Known rows, with every step that occurs:
fiseb lunufed lifug lavir bifu nefonef kono: [ -84 -100   81  -93   33  214    1   69  125 -230 -162    8 -148 -144
   11  -45   70  -12 -192  -25  181  274  -65  128   61  138   63   85
   16  123 -165  179 -212   25 -332 -113  249   44   95  -26   68  -82
   38  180  149   74   71   20  -87  125  113   50   17 -152 -206   46
  261   86  -93 -312   53 -395   95 -309]
lunufed konaz lavir lifug fiseb bune veneg kono bifu zuroz: [  36   -4   36  224  -59  106    8 -166 -118  -81   77   56  124  206
  -26   68  165   10   46  137 -141  176   21  129   37 -119  -79 -226
  148 -137   78 -120   94  137  144  102  -37  -81  101   49   88  113
 -183  -40   36  -57  -29  -14  140   53  -43  -80  327   87   -3  121
  -20  414   81 -317 -109  222   24   34]
lavir konaz lifug bune fiseb: [  23  -70 -237  -30  259 -439 -201  -26  -26  561   96   27 -115 -252
   37   60  -26  -11  133   17 -150 -209 -174 -295 -175 -139  101  107
 -220   93  225   42  188 -377 -104 -108 -360    1  242  442 -301  227
    7   37 -377 -104 -479 -212   63 -250  -75  -44 -691   83  299 -248
 -187 -174  -94  300   65  101   87  287]
konaz lifug bune veneg kono nefonef zuroz: [   0 -126  -16  144   21   84  -75 -240    2 -116  181   59  216   69
   14   68  355 -163  -93  147  -35 -416  -98  -84    3  -29 -383 -181
   83    8   74  -47  -65  124   29  128 -161  -12 -128   42  171  211
   25   74   39 -171 -127  125  -13  125  -25 -155  186 -201  -76  -12
  167  268  155 -348 -103   51   59  206]
veneg bune fiseb konaz lavir bifu zuroz: [ 125  139   44  -45 -413  287   56   33   95 -221   26  150  110   97
  -53  -33 -148   43  -64   13  -10   19  166  132  -15  149  -86   72
   79  -40  -87   85   60  -78  162  -28   83   27  284 -156   46 -202
  102  315  259  173  295  157   70   39  -79  -10  429  298 -273    9
  171  122  -62 -227   -7  -15   11 -102]
veneg kono lifug lavir bifu nefonef zuroz: [  -5    6   66  -20 -414  649   -5 -116  162 -340  -49   83  237  200
  -59  -48   -5  -97   -5   90  203   86   40  312   59  153 -221  198
  210  -96 -151  111  -74   14  186  -11  126   89  -96 -389  265 -161
  155  265  313  113  234  357  -75  141  -69 -109  530  225 -202   34
  492   79   62 -103  -65 -171    3 -195]
lunufed lifug bune fiseb veneg kono: [  29 -237 -160  -61   63 -389  -30 -290 -105  171 -247 -161 -173 -334
  290  194  198 -109   80  -82  -24 -323 -232 -168  -65 -424   -2  -15
 -109   57  159  289   95 -443 -216  279 -379 -131 -336  282  -96  555
 -393    3 -254 -257 -484 -223  -15  180  -74 -143 -331 -511  269    6
    9 -313 -374 -246 -139    3   95  280]
veneg bune kono nefonef bifu lavir lifug konaz: [  12  101   36  179  354  -35   23  254   22 -123   21  -34  181  182
  -63  -95   65   49  203   37  -26    3   45   44   13   59   41 -244
   35  -53  -24 -175  -38  457  232   -8  108  -65   11 -178  -37 -123
 -187 -325 -231   71   55  -12   41    6  -74  -98  -56  286  244   -3
 -392  -48  177  302  -11  186 -129   -9]
kono lifug lunufed konaz lavir nefonef: [  63   67   22 -116 -512   63  204   25    3  -22   38    1 -111 -190
   64  -61 -181   34 -149 -155  290  -43  162   40   49  116  112  330
   45  -37 -208   89   26 -183  244  -34  154   58  152 -127   57 -208
  264  130  121   51  312  143 -123  -30   83   82  351   24   17  126
  -10   61   80 -152   34  -56 -118 -101]
nefonef bifu zuroz lavir: [ -23   97  109    5 -438  287  -37  -78   30 -196  124  101  227  261
 -309 -125  -40    5   96   65 -159    9   44  275   43  227 -176 -128
   83 -180 -112  -79   -9   49  255    4   79  127 -237 -470  339 -174
   10  171  315  140  241  251   84   18  -30  -96  407  396 -355 -113
  210   78   10  113  -25  -72   38 -226]
zuroz bifu nefonef lavir lifug: [ -70    3   -4   35  -37  307  -51  147   -7  -44  -27  -78  227  517
  -43  -20  110  127  304   56   60  414  -12  229   -3   97 -181 -138
   -6 -216    9 -230  -32  140  -89  -24   40   -3 -480 -329  121  -33
 -101  -99  100  161  290   41   52 -115  -50 -108  185  432 -126   73
 -168  192    9  399   46   37 -103 -228]
fiseb veneg bune kono lifug lunufed konaz lavir: [ 130  130  -39 -113 -284 -334  298  -54  -70  180 -192 -135 -214 -109
   52   17 -244  -10  -95 -197   40  -82  205 -253   25 -146  260  121
   47   79  -93   59  143 -201  150  113  -17  -46  356   11   39  -73
   38 -107  -46  -75   40 -146  -92   90  109  146   52 -340  260  166
  -99  175  -41  138    8  213 -199   50]
veneg bune kono konaz lifug fiseb: [  66   44 -191   29  530 -392 -144  -56  -35  355  161   91   13  -68
    3   21 -274   78   66   97 -270   64    1 -408 -126 -258    8  -21
 -164  153  280    4   58  -39 -124  -60 -240   64  -40  604 -332  254
  213 -305 -251 -143 -312 -278  119 -182   75  130 -917  -94  402 -148
 -283 -161  -55  169   80  126  200  372]
bifu zuroz lavir lifug: [ -40  -30   78   13   37   87   -6  192  -62  -12   -7  -25  171  488
 -149   21  229  137  265  -13   20  206   11   83    2   38  -44 -156
  -47 -207   91 -305   47  -36    9   86    9    4 -558 -309   48   23
  -58 -101  101  155  221  -37   51 -160   43  -98   55  323 -275    4
 -338  280  -99  338   67  170  -20 -225]
kono nefonef bifu zuroz lavir konaz: [ -83  213   83    7 -210  137   28  -74    4   42  359   18  273  575
 -262  -47  269   59 -233  184    2 -365  163   91   30   89  -44  -42
  130 -212 -117 -374  -60   66  134   38  -79   59 -226 -333   92 -236
  169  -12  117   71   81  294   24   81 -180   -3   13  435 -152 -183
  239   44  111  240  -92   81  -78 -231]
lavir nefonef kono bifu: [-255 -186  127  187   38  220   18 -156  -23 -266  -11  -16 -151  -31
 -103    3  359  -21 -258  -17  118 -464  -31  -17   66   44  -96 -195
  135  -27  -53    3  -61  129 -298   77  220  -44  -71   87  -42   51
  278  -85  -18   -8  -48  -40   91  167   43  181  392 -398 -298  -16
   15  -83  244 -555  -13  -63  154 -173]
lifug bune kono nefonef bifu: [-102  -16  -49  198  -84  257   -7 -262   27 -280   52 -129  231  251
 -118  -34  340  -48   28  102   -7 -525  -40  130    2  -34 -297 -353
   21  -14 -108   -8  -64  355  -23   13  -71    8  -72  -84  171  217
   60 -127 -128  -56 -161   60   62  181 -166  -24  465 -200   32    2
  161  -43  278 -408  -56  -91   29  129]
lunufed konaz lavir bifu: [  80   22  -53 -161 -758  137  243  -41  -39 -110  -60  -40  -82  -95
    3  -45   -5  109 -195 -265  173  -95  290   69   20   50   30  155
   91  -33 -296   -2   15 -173  -38   58  240  -49 -100 -231   62 -147
  447   75  137  128  200   92  -44  147  -44  138  524   62  -44  124
  172  183   86 -287   54  -57  -64 -184]
bune fiseb lunufed konaz lavir: [ 169  125 -139 -152 -489 -411  153  -42  -66  320   37  -40 -309 -184
   60  -43 -213   20 -171 -227  -27   44  119 -261   21 -137  277  218
  -20   61 -196 -107  144 -356    8    0  -48  -13  324  -83   42 -140
   85   98   41   13   20 -129  -61  -76   93  142  159 -341  206   72
  -33  204   65 -113  182   47 -213   16]
bifu nefonef zuroz lifug fiseb lunufed: [  53  178  -69   -8  380 -309 -111   13  -58   76   50   67 -110  -59
  -55   82 -235   24  131   82 -121  419 -115   93  -64 -132  -29  101
 -110   45  111  -86  -66    0   86 -241 -175  106   31  296  -62  -13
 -384   82  -18   69 -100 -113  -20 -332  134 -114 -174  -20   73  -14
   28 -480    1  -59  176 -158  -99  272]
veneg bune fiseb konaz lavir lifug: [  76  -10  -41  -68   75 -255   56  246  -21  281 -107 -101  -52  337
  155   44   92  147  213 -158   61  253   90 -367  -64 -116  193   34
  -93    6  131 -246  220 -173 -159   96  -64 -103   59  -51 -216   34
   53   -6 -100   51  129 -300   34 -169   55   83  -87 -134   37   78
 -446  145 -101  223  171  268 -176  -54]
konaz lavir lifug fiseb bune veneg: [  85 -145  -55   37  -25 -323  -32  -70 -147  295   73   -3 -112 -239
  129  113 -222  -49  347 -120 -248  117   67 -226  -32  -89 -308 -224
  -43   61  417    6   51 -126   83  117 -148 -171 -454  370 -230  371
 -161 -226 -301 -206 -292 -160   49 -142  -75 -162 -411  127   66    6
 -203 -158 -121  321  -25  376  -68  358]
fiseb lunufed lifug bune veneg kono konaz lavir nefonef: [ 155   13    1 -146 -293   70   46   41  -48  -61  188   30  -56 -252
   78  -65 -165  -13  -96 -166  123  -46   18 -146   20  -46   53  379
 -148   71    0  117  -99 -148  -16  -76  -89  -55   36 -122  -46  121
  265   20   38   19  272   70 -132  -13  -27   12  -11  -78   36    3
   22  -76   23 -304    0 -128   -9    1]
kono konaz lifug lavir nefonef zuroz bifu: [ -56   58    9 -196 -409  445  -54  -97   96  -59  300   61  219  218
 -115 -191 -312 -141  -70   -7   32  -40  130   74  -71  248 -137  187
  -12   57 -218  -81  -19  116  151 -207   21   34 -106 -276  153 -380
  529  278  318  193  404  210   31   52  -13  -49  378  483 -169  -93
  476   62  263   76   15 -253  165    7]
lunufed konaz lavir lifug fiseb bune: [ 130  -45 -119  -11  240 -442   65  -18  -62  256  -12  -72 -175 -154
  256  107 -289   48  261  -53 -314  642    6 -150 -114  -40  220 -123
   34   48  204 -140  196 -131  164   19   30  -67   -1  360  -73  132
 -190   29 -206 -179 -302 -292   92 -295  -29   -7 -245  410  309    2
 -425  117 -131  350   32   77  -97  408]
bune kono lifug konaz: [ -33   27   17   88  271 -173  141  148   77   87 -180  -57  -84  -99
  -69  -14 -115  -82  150  -42  220 -427  -50 -159   89 -144  306   60
   18   85   21    7   20  -21  326   63    0   25 -137  -41 -252  -58
 -135 -444 -355  -19 -177  -41 -158   18  -22   63 -196  -66  317   35
 -285 -470   -9  426   24  180  -74  180]
fiseb konaz lifug bune veneg kono nefonef: [ -22 -198   -2  214   85 -289   24 -175  -88   49  150  -94    2  -25
  196  129  446 -133  -24  155   54 -692 -134 -208   36 -257 -240 -303
  -71   31  100  -40  -28  154   56  241 -254  -15 -192  127  -66  416
 -222 -343 -281 -331 -274 -105  -35  243  -14  -54   87 -531   98   83
 -107 -132  115 -681  -84  213  -49  371]
konaz lifug lavir nefonef kono: [-132 -219  104 -101  -22   60  -12   96  126  -44  -39  -23 -172 -240
   64  -36  120  -52 -220  -71  261 -107   21 -151   25  165   63  143
   52   88  -89  139 -187 -118 -337   55  213   20 -148  -22  -73  -55
  264  193  120  -13   -5   28  -87   86  189  126 -106 -231 -224  -79
  -40  307  -76 -267   60 -123  167 -332]
bune kono konaz lavir nefonef bifu zuroz lifug: [   5  133   11  -58   20  478   20   51   27 -136 -206   -4  331  527
 -150   35   56  122   69   85  128  -87   75  267   18  -33  -10   67
   -7 -174   10  -81  -24   92 -165   33 -106  108  -10 -370 -117  -15
   40   -8  245  233  351  177  -67 -103  -49   38  230   51 -237   99
  -62  320    3  152  -22  373  -18 -321]
lunufed lifug konaz lavir bifu nefonef kono veneg bune: [  63   44  195  -83  198  -59   18  263   30 -126 -156  -57 -312 -326
   99   52  190  -24 -188 -233  -87   48   32 -262  -30  195   76 -127
  -54  206   44  183   29 -123  -56  195  460  -39  343  142   86 -100
  291  145   33  -87   47  -70  -76  239  -40  175 -379 -361 -121   20
   47 -436 -272  162 -175  -30  -49 -127]
kono lifug konaz lavir: [  54  134   47   -6 -303 -148  211  105   52   83  -52 -115 -199   80
   48   -8   -5   12  -35 -246  237  256  102 -308   84  -90  453  238
   89   -6  -89 -170  121 -202   52   79  162   -4  -24 -335  -67  -98
  439  -74 -170   17   87  -82 -145  -10   81  135   70 -331  171  113
 -170  103   67   18   48  120 -212 -214]
zuroz lifug konaz lavir bifu nefonef kono veneg: [ -98  -74  136  -53   27   69  -21  272  -20  -69 -237 -141 -258 -221
  101  151  492   32 -232 -107  136   90  -17  104   99   72   98 -127
  -82   21  -82   64  -40  -89 -383  193  367  -19 -170   65   52  -51
  -25   17  137  -31 -151   -2  -99  174  -15  162  -66 -430 -205  152
  197  -77 -270   60 -113 -265  -30 -283]
lavir bifu nefonef kono: [-138 -170   46  -48  -70  274    5   42  123 -283 -242   16 -108 -143
   34    4  284   -9 -158   20  164 -166  -61  237  122  151 -139 -110
   86   23 -182  203 -194    6 -434   13  258   54  -85  -16  -15    1
  -21   63  173   79  -84  109  -39  124    3  118  102 -118 -295   53
  187  -65 -136 -248  -12 -319  142 -364]
bifu zuroz lavir nefonef kono: [-128 -178  149  -71 -103  198   -1   92   80 -227  -87  101  -38 -252
  -31  -50  229  -41 -167   27  133 -384  -47  224  106  294  -85   -9
  108  -23 -127  208 -196  -13 -204   42  244   62  -72  -99   73 -105
  -23  246  315   69   57  200  -41   46  101   66  109   25 -466  -86
   61   83 -196 -158  -27 -246  210 -347]
lunufed lifug bune fiseb: [  53 -143 -225  -17  243 -353 -157  -59  -20  377 -107   59 -197 -485
  -12   52  -48  -36  170  -85 -187  -58 -290 -234 -134  -95  151   67
 -243  167  233  149  259 -408  -96 -113 -211  -31  284  505 -204  310
   70   87 -406  -97 -374 -292   36 -202  -27  -95 -520  -12  211 -171
 -114 -279 -160  190   79   -2   58  380]
bifu lavir konaz lifug fiseb bune veneg: [  80  -42  -77   37  102 -348  -83 -114 -128  385  241   66  -23 -194
   51   75 -308  -39  216   29 -335   93   89 -212  -73  -68 -336 -210
  -52   45  420    0  -34  -57  206   75 -255  -79 -434  412 -222  272
 -250 -236 -278 -251 -343  -54   77 -115 -157 -168 -667  382  152 -109
 -138 -146  -96  507  -91  385  -25  410]
bifu lavir nefonef zuroz lifug: [ -26   20   26  -70   41  365   12   57   12 -112 -207   63  210  231
 -116   78  128   75   50   37  118  -44   30  262  -18  139 -134   80
   72 -200   62  -83  -40  -21  -49   95   44  142 -248 -268  -34  -82
   41  174  265  168  306  212  -95 -163   15  -66  229  208 -357   21
  -99  163   -9  280  -16  344  -87 -227]
bifu nefonef lavir lifug: [ -44  -20  -11   66   53  229  -52  166    5  -49  -61  -65  187  460
  -48   16  119  152  277   51   57  421  -26  125   15   45 -175 -131
    6 -226   75 -234  -42   50 -132   38   21   -4 -538 -281   70   48
 -150 -160   55  122  226   25   33 -142  -41  -83   83  322 -105   60
 -303  244  -24  403   70  122 -140 -234]
konaz lifug fiseb lunufed: [  70  163 -123  -12  392 -644 -125  -41  -71  262  278   20 -246 -117
   -5   51 -321   38   31  -12 -151  467  -83 -309 -133 -260   31   81
 -229  170  144 -117  -58 -139   58 -219 -275   73 -138  462 -109   84
 -234    7 -171  -62 -241 -296   45 -297  165  -33 -477 -189  276  -64
 -136 -347   16 -183  226 -245   11  408]
zuroz bifu lavir nefonef kono konaz: [ -76  -29   57 -194  141  122  -10  202  104 -226 -115   60  -15 -151
 -117 -148 -203  -89 -168   31  -64 -420  -31   55  159   73   88  107
  -73   75 -133   22  -50  148 -205 -155  -63  -94  -37 -109 -198 -186
  176 -316  139  176   94  103   -3   44  -53  300 -154  183 -221 -139
  106 -227  -13  341   49 -112  180  -52]
lifug konaz lavir bifu nefonef kono veneg: [ -85  -80  126  -33  -92   50  -29  225    7 -114 -134 -121 -298 -308
   89  109  449   -7 -285 -117   97   56  -13   38  117   85   45 -154
  -71   58 -125   89  -53 -115 -344  180  379  -44 -214   97  111  -52
    8   18  129  -55 -204    6  -62  225  -46  166  -31 -406 -169  115
  262 -107 -245  -32 -108 -415    0 -228]
zuroz lifug konaz lavir bifu nefonef kono: [-100  -99   63  -61  -26  261   49  149  102 -205 -291    2  -63  -72
   91    1  263   44 -130  -10  228   56   -9  268  116  166   72   15
  119   -7 -201  145 -177  102 -445  -18  321   55  165 -138  -55 -100
   17  109  163  122   36  106  -96   66   68  103   85 -143 -202  117
  108  109  -94 -188  -16 -200   56 -505]
konaz lifug bune kono bifu zuroz lavir: [ -34   17   94  168 -149  264  -19 -125  -82  -66  238   96  213  261
 -319  -65   63   19   87  167 -177 -203  -12  123  -29   87  -73 -189
   18 -160   60  -60  -57  132  198   47    7  177 -110 -303  255   55
  -21  -65  165   16  136   64  108   20    5  -88  273  283 -224 -151
  -92  292   97  -91  -73   22  137  -86]

Rows:
[  51  -80 -108 -163  336  -91  -88  -13   -5  -10 -270  -25   70 -120
   82   59 -235 -133  105   97 -196 -422 -185  -15   61 -320   59  162
 -121   15  113  104   95 -120 -153    4 -495 -140  -34   50 -270  213
 -298 -370  -69    8 -211    6  -33   15 -144   71 -342  -82  150  -95
   65 -423 -147  367  -51  178   76  259] => bifu nefonef zuroz lifug bune fiseb veneg kono konaz
[  -4 -188 -112   79  173 -206 -188    5  -75  264  -64   26   59 -215
   91   58  245  -77  336   96 -107 -388 -267  126  -83  -45  -28  -14
 -107  -33  188  111  225  -62   37  -63 -258  -81  305  196  -51  279
 -211   69 -252  -78 -362 -131   78 -170  -23 -187 -195   65   59 -180
  -95 -151 -118   87    9   58   74  256] => veneg kono nefonef zuroz lavir lifug bune fiseb
[ -40  132  -19  177  -94  141  -37 -239  -48 -250   87  -54  276  287
   12  -25  180   69   10  181 -159  376   17  353  -30  -41 -222 -244
   72 -222  -54   36  -56  424  134   14 -114   62 -258 -155  337  127
 -136   37   31 -101  -49   85  172  145  -89 -147  195   11   49   -8
  134  322  116 -288 -162  -48   20   14] => konaz lifug fiseb veneg kono nefonef bifu lavir
[  89   45  -29 -150  492 -341 -115   28  -17  204   29   63 -301 -346
   50   11 -190   18 -211 -196  -64  319 -208 -349 -144  -44  182  163
 -331  347  174  187   58 -317  -53 -123  -50   -4  363  508   14   47
   20  336  -71  -96   77 -272  -54  -64   98  -28 -621 -422   34  -17
   70 -301 -249   51   73 -276   56  306] => lavir nefonef kono veneg bune fiseb lunufed lifug
[  86   97  -45  -97 -298  419  -48 -100  119 -167  199  175  210  102
 -111 -130 -365  -36 -130   78  -26  363  114  167  -40  222 -223  203
  110    3 -213    4 -146   36  232 -189   75  130  137 -181  309 -366
   41  369  403  149  321  311  -24   -6   -3 -141  438  401  -50   -5
  410  315  240  -38   67 -255  -11  -28] => fiseb lunufed konaz lifug lavir bifu nefonef zuroz
[ -69   36  -97  199   63  161  -64 -359   27  -97  214  -86  284  367
   46  -37   74    8   22  168  -90 -167   13   74  -86  -63 -293 -338
   18   19  -12   22  -39  401   36  -28 -135   56    5   98  166  209
   10   -8  -96 -157 -166   -3  147   84 -123  -51  209 -170  172   10
  108  155  258 -363  -60 -106  108  251] => konaz lifug fiseb bune kono nefonef bifu
[ -41  271  -75  -37  109 -259 -112  -52   72  259  361  -21   71  352
 -169  -62 -382   44  -95  150   46  522  107 -185  -77  -27 -124   17
 -164   79  -38 -220  -14  126    8 -269 -234   54   59  161  -17 -213
  -64 -109  -72   12   96  -57  106  -94   73  -43 -392  449  298   37
  156   91  159  333   74 -272  -50  -46] => zuroz bifu nefonef lavir konaz lifug lunufed
[ -77   23  186   18  280  -61   99  300  108  -91 -178   71  -31 -217
  -43  -77 -101  -81   73   -5  202  -56  -79  129  119  188  388  191
  125   26  -85   67  -26  102  431  -92  209   34  189 -114  -68 -363
 -116  -35  -87   70   35  155 -161  -33  102   17  -86  172   10    2
 -108 -292  -62  401  -22    8    6  -45] => bifu zuroz lavir nefonef kono lifug konaz
[ -58   15  -18  262  -31  472   16 -251  -85 -166   82  -37  105  368
   35   45  101   85   73  143  -49  -47   35  153  -23 -117 -250 -260
   75 -166   85  113  -76  193 -141   81   61  120  -39   13   58  286
  -11 -237  -27  -34   64  -57  126   92  -92  -73  230 -255   48   69
  -86 -101  188 -445 -132   33    3  -84] => konaz lavir lifug fiseb veneg bune kono bifu nefonef
[  30   89  -72   22  152   40  -90   -5  -56   39 -121   74  210   92
   23   81   79  131  146  139  -30  364   -2  278  -11 -114   74  135
   31 -129   90  -22   89  114 -117  -81  -70   39  107  187 -170  106
  103   63    8   61  -47    8   36 -198   83   -8 -192   56   89   41
   48   12  -93 -103   -6  132   49  -50] => veneg kono konaz lavir nefonef bifu zuroz lifug fiseb
[  11   41   69  114  137   40   20  169  -13  -85  -78   64  207  -18
  -39   17   -3   -8  121   97   96 -153   25  258   71   59  -27  -50
  110 -116  -12  -79  -85  308  221   39   59  -31  -22 -190 -123 -155
 -291 -198  -90   75  127  207  -93   43    0 -172  107  243   48   95
  -87  -79   98  118  -64  366 -140  -67] => bune veneg kono nefonef lavir bifu zuroz lifug konaz
[  28   31   51 -226  409    0  -89  224  145  -96 -142   93 -112 -212
  -56 -157 -528  -92 -133   -6 -126  -56  -76 -133   69    9  229  294
 -148  248  -15  145   12   53 -149 -285 -103 -109  507   68 -224 -188
  166 -216   11  135  123  -35  -38   32   30  246 -497  -55  -49 -157
  191 -349  -44  323  124  -63  117   39] => veneg bune fiseb lunufed lifug lavir bifu nefonef kono konaz
[ -27  -78   67 -120   63  -65   51  131   80  -91  -45   33 -213 -330
  111  -56  102    1 -306 -153  222   94  -41 -106   57  143  230  201
   17  171 -145  144 -186  -55 -340  -70  238  -19  240   58  -12 -111
  127  312  125   30   90  -12 -121    4  174   96  -99 -313 -111   34
    4  189 -103 -312   60 -378   96 -271] => fiseb lunufed lifug konaz lavir nefonef kono
[  27  177   98   44 -333  469    2  -27  132 -374   32   59  293  299
  -72  -84   61   -5    3   70  172  243   36  332   70  124  -32  117
  151 -132 -207   48  -33  116  286  -64   62   50  142 -393  233 -212
   24  344  252  156  277  351  -16   62  -97  -87  520  205 -104  107
  281  223   44 -211 -111 -128   34 -270] => veneg kono lifug konaz lavir nefonef bifu zuroz
[  34  -19   67 -147 -302   34   -1  112   50  102   83  -47  -95 -126
   45  -50 -316   18  -37 -155  113  101  258 -201 -157   91   35  239
  -85  119  -18  108   61 -132  181   12  134  -40  -20  -30  -50 -202
  373  137   -6    5  147  -40   16  190   25   55   52   89  -25  -89
  173  -73   13  -88   77   36   10   58] => kono veneg bune fiseb konaz lifug lavir bifu
[ -88 -180  -45  172   -2 -157   60 -285 -234   62 -122 -183 -107    5
  132  124  353  -16   22  -53  -39 -293  -68  -61  -36 -347   88 -134
   63  -97   50   -4  167  -22 -126  197 -162 -192   43  135   -5  327
 -118 -180 -248 -162 -292 -248  115  197  -31    1  295 -520  203   72
  -79    3  136 -483 -100  195   23  135] => lunufed konaz lavir lifug bune fiseb veneg kono bifu
[-117  -29  127  140  251   26  -21  -71  -36  -96   79   60 -189 -159
    6  -79   47  -13 -259  -82   35 -121  -48 -124  -28   79  155   33
   65  132   -4  121    7  198 -124 -115  209  -78  682  202   -5  -96
  268  160  -80  -22   96 -136   80   90  121  103   88 -482  -84  -37
   35 -121  238 -496    3 -107  116  -75] => veneg bune fiseb lunufed lifug konaz lavir nefonef kono bifu
[ -26  -15   49  213 -337  405  -78 -210    7 -169  109   32  142  103
  -38  -50 -178  -57  156  205 -149   59  -46  266   73  105 -411 -199
  186 -211   59   86 -119  214  135   82   31   43 -210 -335  291   80
 -323 -136  116  -88  124  238   87  131 -173 -109  408  275  -92  -18
  129  -51  115   33 -127   69 -119  -76] => fiseb bune veneg kono bifu nefonef lavir
[ -20  -51   42   78  257 -200   25  142  -48  -15   53  -26  151   70
   69  -18   41  -16  157   -2   -3    1  -10   22   17    9   90  -96
   76  -76  -21 -196  -16  217  206   50   15 -117 -248 -120   16 -112
 -289 -152 -133   11    5   11   -7    1   48 -217    1  166  183    7
 -238  -28   93  203  -13   59  -76   73] => fiseb veneg kono nefonef zuroz lavir lifug konaz
[ 102   73  -73    8  316 -337  -61 -131   -5  307  314   42   -6   50
  147   70 -404   36  133  139 -381  616    9 -167 -183   19  115  -90
   14   29  273 -119   72 -100  263  -33 -102   89  -48  324  -21   75
 -175  156  -92 -215 -269 -136  140 -285  -77  -73 -509  622  237 -166
 -271  151 -128  377  -62  -13   55  373] => bifu zuroz lavir konaz lifug fiseb bune
[  78  -17 -125 -169  325 -719   78  139  -85  364 -282   26 -356 -663
    3  -19 -295 -105   33  -70 -157 -274 -168  -31    4  -75  368  184
 -105  216 -109   86  129 -230  396 -194 -186  -41  688  429  -72 -255
 -573  -13 -145  -31 -346 -137 -124 -165   98  112 -178  -31  296  -12
  -68 -399  -95  431  189   61  -90  519] => nefonef kono lifug bune fiseb lunufed konaz
[ 107  113  -93  -25 -369 -133  223 -100  -48  150  -41  -54  -23   81
  -32   -3  -20   30 -214  -50   93 -113  196 -103   66  -85  141   43
   78    2 -193 -144  104   14  -54   68   16   12  391 -113   96 -102
  121  -65   88  -13  140  -58  -64   34  147  103  342 -261  167  198
  -14  606  169 -133   79  146 -219  -89] => bune kono nefonef zuroz lifug lunufed konaz lavir
